Here is a tiny trained network, its code and every weight. The questions are about switching its units off for an input and a class, where a switched-off unit gives its printed mean instead of its output.

import numpy as np


def w(rows, s, z=0):
    codes = np.array(rows[::2]) - 128.0
    scale = np.full(codes.shape[1], s)
    scale[-1] = z or s
    return codes * scale


def f(y):
    return y / 2 * (1 + np.tanh(0.7978845608 * (y + 0.044715 * y**3)))


def log_softmax(a):
    a = a - a.max(-1, keepdims=True)
    return a - np.log(np.exp(a).sum(-1, keepdims=True))


def net(x, mask):
    res = np.array(x, float).reshape(1, 7) / 4 @ E
    y = f(res @ A[0][:, :-1].T + A[0][:, -1])
    res = res + np.where(mask, y, B[0][:, -1]) @ B[0][:, :-1]
    return log_softmax(res[-1] @ U[:, :-1].T + U[:, -1])


A, B = {}, {}
E = w([
[143,200,129,41,193,164,123,184,148,153],'x0',
[103,212,183,215,201,93,166,139,89,108],'x1',
[191,177,110,112,74,140,59,142,9,42],'x2',
[78,204,147,83,40,79,199,120,105,161],'x3',
[195,100,254,150,93,121,84,197,133,190],'x4',
[109,109,154,93,145,79,97,123,143,104],'x5',
[188,138,129,116,165,101,95,40,65,214],'x6',
],0.0072)
A[0] = w([
[138,143,136,98,113,108,101,153,69,60,86],'N0',
[118,181,193,62,30,102,163,132,96,163,149],'N1',
[185,93,125,134,160,63,139,2,88,227,194],'N2',
[99,161,28,147,127,168,164,109,139,105,99],'N3',
[134,194,133,67,159,211,152,197,147,133,195],'N4',
[127,92,132,157,137,92,189,126,203,188,54],'N5',
[108,69,127,221,90,131,148,48,143,115,137],'N6',
[98,69,138,216,83,103,136,68,83,111,209],'N7',
[96,133,53,115,155,122,164,83,107,91,39],'N8',
[206,196,120,99,112,152,121,136,79,67,129],'N9',
[164,109,198,155,90,122,127,165,115,156,56],'N10',
[156,104,184,141,106,112,120,176,119,159,67],'N11',
[172,120,182,149,73,149,124,175,141,184,58],'N12',
[118,72,83,50,59,177,75,143,186,134,85],'N13',
[192,142,92,144,97,148,134,177,66,98,65],'N14',
[146,169,141,107,83,123,115,127,95,78,76],'N15',
[97,164,130,99,56,77,163,133,124,140,126],'N16',
[83,209,151,194,190,85,101,114,125,101,23],'N17',
[95,101,123,159,183,142,213,104,180,167,47],'N18',
[174,120,209,100,109,135,118,176,112,163,58],'N19',
[85,138,144,105,176,147,139,135,203,182,143],'N20',
[122,68,131,155,70,65,109,75,157,82,127],'N21',
[63,108,122,161,100,146,159,227,185,76,87],'N22',
[182,100,176,160,116,149,128,172,126,168,114],'N23',
[91,196,102,58,52,99,209,87,80,143,168],'N24',
[101,169,157,198,163,148,168,159,107,102,127],'N25',
[91,92,124,152,75,116,144,209,180,44,180],'N26',
[163,150,144,110,112,107,108,125,82,54,43],'N27',
[154,185,105,152,71,157,97,113,90,91,153],'N28',
[152,158,128,31,226,133,115,156,133,143,150],'N29',
[140,120,103,99,104,114,96,161,74,114,66],'N30',
[116,174,170,209,181,118,169,128,108,127,12],'N31',
[106,133,71,78,186,123,158,61,102,115,86],'N32',
[162,156,151,117,98,110,98,112,106,54,79],'N33',
[163,76,95,165,189,205,105,120,113,93,254],'N34',
[139,113,98,136,192,148,62,95,166,84,122],'N35',
[170,156,128,129,111,148,124,136,78,68,54],'N36',
[89,133,33,107,157,138,129,45,106,111,53],'N37',
[142,62,76,40,63,168,125,93,154,170,59],'N38',
[177,87,118,141,173,163,96,158,108,69,146],'N39',
[127,97,151,179,78,114,132,114,100,109,110],'N40',
],0.0075,0.0036)
B[0] = w([
[112,122,115,104,140,130,129,84,180,176,176],'N0',
[135,92,148,190,164,106,176,147,149,124,229],'N1',
[225,226,84,131,129,74,119,105,158,125,252],'N2',
[99,140,91,94,173,90,69,200,97,88,205],'N3',
[174,157,203,71,87,155,161,138,55,89,229],'N4',
[85,130,108,51,155,175,104,92,225,176,211],'N5',
[143,125,180,31,85,166,168,165,103,124,206],'N6',
[148,143,190,43,86,169,151,144,73,95,215],'N7',
[80,99,83,88,158,81,60,178,129,81,181],'N8',
[120,127,149,115,126,136,143,116,191,152,212],'N9',
[72,150,104,114,154,116,100,174,102,85,178],'N10',
[73,105,42,105,171,109,88,191,124,77,171],'N11',
[74,153,64,101,187,89,77,183,119,110,189],'N12',
[116,150,168,216,81,138,82,92,131,94,221],'N13',
[95,133,94,111,131,150,105,97,194,204,173],'N14',
[116,110,135,111,131,125,141,117,173,150,160],'N15',
[128,76,149,191,185,126,180,155,146,137,185],'N16',
[82,160,178,226,86,187,55,118,116,81,172],'N17',
[92,128,126,90,138,171,125,126,188,172,216],'N18',
[89,150,99,121,152,98,89,168,96,81,186],'N19',
[127,112,156,68,104,161,121,100,157,175,220],'N20',
[134,129,182,106,88,151,149,146,107,92,182],'N21',
[221,208,47,119,142,69,103,74,141,139,233],'N22',
[102,93,76,100,168,73,103,185,117,88,189],'N23',
[150,85,167,190,168,96,184,151,138,124,238],'N24',
[148,149,146,175,81,140,90,80,148,86,190],'N25',
[235,187,90,130,125,54,126,93,116,143,249],'N26',
[99,138,130,87,113,157,108,99,196,211,161],'N27',
[112,129,155,98,127,123,137,142,192,157,189],'N28',
[157,141,176,85,45,173,184,132,69,74,204],'N29',
[109,136,144,126,138,147,111,85,169,142,150],'N30',
[99,125,159,174,88,197,53,102,137,94,171],'N31',
[121,146,108,111,161,111,92,169,111,83,189],'N32',
[112,125,108,78,134,157,128,115,184,176,162],'N33',
[160,78,159,162,161,107,210,147,132,138,254],'N34',
[144,50,149,158,146,98,153,174,143,119,195],'N35',
[101,129,118,102,133,154,108,104,189,189,163],'N36',
[90,140,101,117,162,105,102,188,126,84,203],'N37',
[96,159,205,254,88,174,36,105,128,74,206],'N38',
[132,92,151,156,167,114,182,114,163,139,205],'N39',
[131,134,155,70,136,147,130,153,116,123,156],'N40',
],0.0075,0.0064)
U = w([
[41,144,48,87,171,94,63,230,99,86,99],'0',
[73,138,109,60,124,182,126,76,224,203,102],'1',
[101,167,158,254,69,196,41,90,116,88,99],'2',
[148,146,117,123,123,130,155,141,120,123,254],'3',
[251,223,72,120,125,67,133,93,128,130,92],'4',
[151,143,171,31,69,190,200,169,53,98,99],'5',
[136,52,137,209,182,107,228,168,148,132,110],'6',
[108,106,50,127,97,146,177,73,33,165,123],'7',
],0.0091,0.015)

Each question gives the input, the list of numbers given to net, and the class t.
The units are the neurons (one row each of A and B). Each row of codes is followed by its name. A weight is (code - 128) times the scale printed after its matrix; where a second scale follows, it is the last column's (A, B and U).
mask holds one flag per neuron, in row order. A switched-off neuron (its flag False) gives its mean, the last column of its row in B, instead of its output. The means were averaged over made-up inputs and are rounded, as every weight is.
A unit's drop is (log p(t) with every unit on - log p(t) with that unit switched off) / (log p(t) with every unit on - log p(t) with every unit switched off).
The circuit of an input: a set's keep is (log p(t) with only the set's units on - log p(t) with every unit switched off) / (log p(t) with every unit on - log p(t) with every unit switched off). Starting from the 12 units with the biggest drops (on a tie, the unit counted first), units are removed one at a time, each time the one whose removal leaves the highest keep (on an exact tie, the one counted first), for as long as the keep stays at least 0.8.
circuit, biggest first: the units of the circuit, biggest drop first
most important unit: the unit with the biggest drop
top k neurons: the k neurons with the biggest drops, biggest first
drop when u is switched off: that unit's drop, to one decimal
input [0,-6,0,-7,2,-5,-7], class 4: top 2 neurons : (N26, N22)
input [8,-3,4,-3,-4,6,4], class 5: circuit, biggest first : (N29)
input [8,3,-4,-6,-4,-2,-4], class 5: circuit, biggest first : (N4, N29)
input [6,5,-1,-8,2,5,-8], class 4: circuit, biggest first : (N22, N26)
input [-8,-1,-3,-6,-3,-7,0], class 5: circuit, biggest first : (N6, N7)
input [-5,8,-3,-7,0,3,0], class 2: top 3 neurons : (N17, N31, N25)
input [5,2,-1,-8,-3,6,7], class 6: circuit, biggest first : (N35, N34)
input [4,6,-4,5,-5,-6,0], class 2: circuit, biggest first : (N17, N31)
input [-6,0,6,-7,-8,2,2], class 0: top 2 neurons : (N37, N8)
input [-8,-1,-4,2,-6,-7,4], class 5: top 2 neurons : (N6, N7)
input [7,3,3,3,-7,-6,4], class 0: top 4 neurons : (N3, N8, N37, N32)
input [7,-1,-8,-5,8,-5,7], class 0: circuit, biggest first : (N23, N12)
input [3,7,-1,2,1,-4,-8], class 4: top 3 neurons : (N22, N26, N38)
input [5,-7,-1,-4,6,5,-3], class 2: most important unit : N13
input [7,-6,-4,7,5,4,2], class 5: top 4 neurons : (N29, N4, N20, N22)
input [-7,-4,0,-7,2,5,-1], class 5: circuit, biggest first : (N7, N6)
input [-6,-5,2,-2,-8,-6,-5], class 0: top 3 neurons : (N3, N8, N37)
input [1,-1,-7,-6,5,-5,4], class 1: top 2 neurons : (N5, N20)
input [7,4,-7,-6,-1,-2,-2], class 1: top 3 neurons : (N18, N20, N5)
input [7,5,-4,-6,1,2,-2], class 5: circuit, biggest first : (N29, N4)
input [-4,-4,2,-4,-6,0,-7], class 4: circuit, biggest first : (N26)
input [-2,-2,5,0,-1,5,-8], class 4: top 2 neurons : (N26, N22)
input [-5,-3,7,-8,-5,3,4], class 6: top 3 neurons : (N34, N35, N39)
input [-8,8,2,3,1,3,1], class 2: top 4 neurons : (N17, N31, N25, N4)
input [-2,-8,1,-6,-2,-6,-4], class 2: top 2 neurons : (N38, N13)
input [-2,7,2,4,-8,-1,3], class 0: drop when N3 is switched off : 0.1
input [8,-6,-3,-3,1,0,-6], class 5: most important unit : N4
input [7,0,4,5,2,2,-7], class 4: drop when N7 is switched off : 0.2
